Below are the code and all the weights of a small trained network. Each question names an input and a class and asks about switching units off, where a switched-off unit gives its printed mean instead of its output.

import numpy as np


def w(rows, s, z=0):
    codes = np.array(rows[::2]) - 128.0
    scale = np.full(codes.shape[1], s)
    scale[-1] = z or s
    return codes * scale


def f(y):
    return np.maximum(y, 0)


def log_softmax(a):
    a = a - a.max(-1, keepdims=True)
    return a - np.log(np.exp(a).sum(-1, keepdims=True))


def net(x, mask):
    res = np.array(x, float).reshape(1, 8) / 4 @ E
    y = f(res @ A[0][:, :-1].T + A[0][:, -1])
    res = res + np.where(mask, y, B[0][:, -1]) @ B[0][:, :-1]
    return log_softmax(res[-1] @ U[:, :-1].T + U[:, -1])


A, B = {}, {}
E = w([
[116,181,31,200,197,189,156,101,220],'x0',
[211,115,144,72,201,124,253,221,157],'x1',
[84,128,49,83,92,56,210,68,118],'x2',
[108,133,127,116,137,138,127,135,123],'x3',
[153,119,162,63,202,63,48,58,219],'x4',
[123,131,127,121,131,130,127,132,128],'x5',
[133,220,227,93,34,192,191,78,192],'x6',
[158,110,41,71,47,159,63,188,184],'x7',
],0.0067)
A[0] = w([
[89,88,154,180,81,139,71,65,113,57],'N0',
[141,73,184,95,72,95,114,128,78,27],'N1',
[147,89,174,59,74,104,111,145,50,55],'N2',
[183,109,91,120,71,126,106,146,159,39],'N3',
[73,140,123,219,41,116,8,54,114,8],'N4',
[212,80,148,87,158,98,220,196,147,14],'N5',
[136,141,45,48,106,184,63,171,183,69],'N6',
[203,126,153,93,181,158,165,208,131,70],'N7',
[135,98,186,171,201,105,161,59,109,48],'N8',
[128,63,75,151,167,111,85,167,84,36],'N9',
[123,50,62,203,171,55,83,167,88,65],'N10',
[179,131,71,39,33,169,115,184,208,100],'N11',
[180,112,155,58,182,89,99,87,194,56],'N12',
[151,117,148,43,185,81,86,108,220,51],'N13',
[118,123,93,79,92,54,207,116,123,83],'N14',
[129,146,182,86,112,141,185,143,166,37],'N15',
[140,81,83,163,161,84,94,159,83,2],'N16',
[129,190,188,119,59,129,157,91,195,13],'N17',
[59,133,132,182,96,195,193,207,75,76],'N18',
[119,129,84,184,172,157,153,97,209,63],'N19',
[166,137,138,81,159,151,155,147,135,114],'N20',
[156,100,55,155,179,85,58,174,95,50],'N21',
[151,200,233,114,47,205,204,86,165,55],'N22',
[83,189,255,223,241,93,226,46,59,83],'N23',
[202,141,164,153,122,194,43,245,164,148],'N24',
[136,39,193,56,74,79,102,133,56,32],'N25',
[193,100,226,190,195,181,59,216,93,109],'N26',
[123,77,217,55,108,107,136,151,79,75],'N27',
[231,123,159,77,159,122,224,221,171,78],'N28',
[131,90,98,154,152,97,107,158,102,13],'N29',
[157,167,53,183,179,136,167,129,211,90],'N30',
[114,117,174,45,194,45,23,53,222,96],'N31',
[77,135,43,86,72,63,211,80,56,156],'N32',
[87,232,182,129,43,172,127,72,161,95],'N33',
[90,136,68,201,168,169,124,106,201,42],'N34',
[121,140,183,145,142,205,68,148,99,117],'N35',
[100,130,100,161,45,93,68,40,90,59],'N36',
[156,102,184,40,82,62,138,193,75,74],'N37',
[148,182,173,107,63,142,147,88,175,19],'N38',
[103,152,155,179,88,195,21,99,106,106],'N39',
[77,63,70,180,220,51,118,128,63,77],'N40',
[144,164,62,176,157,186,170,104,162,82],'N41',
[119,161,62,193,204,188,160,101,201,65],'N42',
[104,118,32,32,94,45,162,93,139,132],'N43',
[105,135,75,202,29,185,184,229,29,46],'N44',
],0.0067,0.0071)
B[0] = w([
[92,145,69,114,176,92,143,130,109,164],'N0',
[141,204,145,109,120,133,55,187,120,161],'N1',
[127,190,147,116,100,156,70,156,127,184],'N2',
[108,112,100,136,90,123,108,157,138,142],'N3',
[74,152,45,97,201,82,173,158,82,194],'N4',
[78,161,60,100,197,91,151,130,91,191],'N5',
[98,78,109,122,52,125,94,154,156,186],'N6',
[80,152,54,126,190,97,162,113,124,193],'N7',
[96,83,85,136,58,122,106,162,133,163],'N8',
[149,108,136,86,143,175,130,127,134,168],'N9',
[179,92,167,56,162,187,139,141,133,203],'N10',
[95,42,94,123,75,119,105,178,153,216],'N11',
[141,124,94,179,88,169,164,75,60,183],'N12',
[145,126,95,199,85,189,174,97,41,190],'N13',
[97,134,155,170,166,131,128,83,175,182],'N14',
[128,103,102,86,195,142,152,127,119,159],'N15',
[169,90,142,65,157,196,143,143,129,152],'N16',
[160,89,155,89,176,193,131,142,133,168],'N17',
[175,124,118,168,94,146,157,75,64,202],'N18',
[129,180,172,123,103,121,82,165,98,164],'N19',
[92,129,106,121,137,108,143,121,115,170],'N20',
[149,89,170,87,145,178,141,130,130,183],'N21',
[180,79,141,80,172,177,135,117,126,234],'N22',
[76,29,68,111,1,108,73,213,182,254],'N23',
[96,119,181,176,128,100,134,80,206,234],'N24',
[128,190,157,111,117,157,61,177,106,192],'N25',
[87,127,182,180,148,115,146,75,203,232],'N26',
[125,203,160,112,99,128,72,163,103,195],'N27',
[68,150,46,115,192,84,156,123,97,235],'N28',
[156,109,132,86,145,159,134,128,132,140],'N29',
[132,190,172,106,110,113,69,166,96,186],'N30',
[176,134,98,200,77,167,182,83,35,242],'N31',
[99,133,198,187,160,120,120,88,203,253],'N32',
[192,81,147,52,191,155,142,139,125,216],'N33',
[148,189,173,107,115,117,75,162,98,166],'N34',
[106,132,150,152,137,113,144,87,169,177],'N35',
[79,146,74,117,189,92,163,140,132,188],'N36',
[121,192,139,127,119,142,77,157,126,210],'N37',
[168,90,155,80,177,186,125,128,138,161],'N38',
[68,139,85,131,197,70,179,132,145,196],'N39',
[187,94,157,72,147,177,131,138,157,212],'N40',
[141,182,166,110,120,109,85,157,112,172],'N41',
[141,199,177,113,99,123,67,150,102,185],'N42',
[91,129,200,187,146,136,136,93,208,226],'N43',
[172,121,104,197,91,176,160,54,55,224],'N44',
],0.0078,0.0072)
U = w([
[200,77,145,41,190,182,128,143,139,101],'0',
[64,181,35,114,208,74,146,144,108,108],'1',
[141,254,172,118,88,124,46,180,108,101],'2',
[177,127,92,226,70,163,153,72,52,103],'3',
[142,132,137,140,122,101,119,136,156,254],'4',
[84,46,83,126,32,114,89,187,191,114],'5',
[89,141,196,201,164,114,125,83,233,97],'6',
],0.0091,0.019)

Each question gives the input, the list of numbers given to net, and the class t.
The units are the neurons (one row each of A and B). Each row of codes is followed by its name. A weight is (code - 128) times the scale printed after its matrix; where a second scale follows, it is the last column's (A, B and U).
mask holds one flag per neuron, in row order. A switched-off neuron (its flag False) gives its mean, the last column of its row in B, instead of its output. The means were averaged over made-up inputs and are rounded, as every weight is.
A unit's drop is (log p(t) with every unit on - log p(t) with that unit switched off) / (log p(t) with every unit on - log p(t) with every unit switched off).
The circuit of an input: a set's keep is (log p(t) with only the set's units on - log p(t) with every unit switched off) / (log p(t) with every unit on - log p(t) with every unit switched off). Starting from the 12 units with the biggest drops (on a tie, the unit counted first), units are removed one at a time, each time the one whose removal leaves the highest keep (on an exact tie, the one counted first), for as long as the keep stays at least 0.8.
units of the circuit, in order: the units of the circuit, biggest drop first
unit that matters most: the unit with the biggest drop
top k neurons: the k neurons with the biggest drops, biggest first
drop of u: that unit's drop, to one decimal
input [5,-8,6,-8,-6,0,6,0], class 1: unit that matters most : N4
input [-3,-4,6,-3,5,-8,-4,4], class 6: top 4 neurons : N43, N32, N23, N44
input [2,6,-3,5,7,3,-5,-5], class 3: units of the circuit, in order : N31, N13
input [4,1,5,-2,0,-4,-2,7], class 5: top 2 neurons : N11, N6
input [3,-7,-7,0,-3,-7,-3,-7], class 1: top 2 neurons : N4, N39
input [-6,-4,7,4,7,-1,-1,3], class 3: top 2 neurons : N31, N13
input [-6,7,-6,6,-4,-8,-3,2], class 1: units of the circuit, in order : N28, N7
input [-7,5,0,3,8,-3,7,6], class 3: units of the circuit, in order : N31, N13
input [1,5,-6,-4,6,-7,-5,6], class 3: units of the circuit, in order : N13, N31
input [-8,-5,-6,4,-6,4,-6,5], class 2: top 2 neurons : N25, N2
input [2,-4,-8,-4,-1,1,5,5], class 6: top 2 neurons : N24, N23
input [-3,-8,7,1,3,-6,1,-6], class 1: top 3 neurons : N4, N36, N0
input [-4,0,4,-3,-7,6,-1,-8], class 5: top 2 neurons : N23, N31
input [-3,3,3,6,1,0,-7,-7], class 0: unit that matters most : N40
input [6,-6,8,-7,1,1,0,-8], class 5: top 2 neurons : N23, N8
input [5,-8,-6,6,0,4,4,-8], class 1: units of the circuit, in order : N4, N39
input [-2,4,4,3,-4,0,6,-2], class 0: units of the circuit, in order : N22, N33
input [-8,5,3,8,-3,-8,4,-7], class 2: units of the circuit, in order : N27, N37
input [5,-2,-6,5,-2,4,2,4], class 6: top 4 neurons : N24, N23, N35, N39
input [7,7,8,-1,-4,-3,3,2], class 6: top 2 neurons : N32, N43
input [4,-8,-4,3,5,-4,-3,3], class 1: units of the circuit, in order : N4
input [6,7,6,5,-8,1,1,-6], class 3: top 2 neurons : N44, N18
input [-5,-1,4,7,8,0,-3,8], class 3: top 4 neurons : N31, N13, N23, N12
input [0,4,-6,5,4,1,-5,-6], class 5: top 3 neurons : N23, N8, N32
input [0,-7,8,-6,-5,-2,6,0], class 6: top 3 neurons : N32, N43, N28
input [2,1,4,4,-1,-8,-5,3], class 0: drop of N9 : 0.1
input [3,-4,8,2,3,-3,-8,-2], class 0: drop of N40 : 0.3
input [-8,-7,6,-5,7,-4,-8,6], class 0: unit that matters most : N10
input [8,-5,-2,0,-4,7,-7,5], class 2: drop of N30 : 0.2
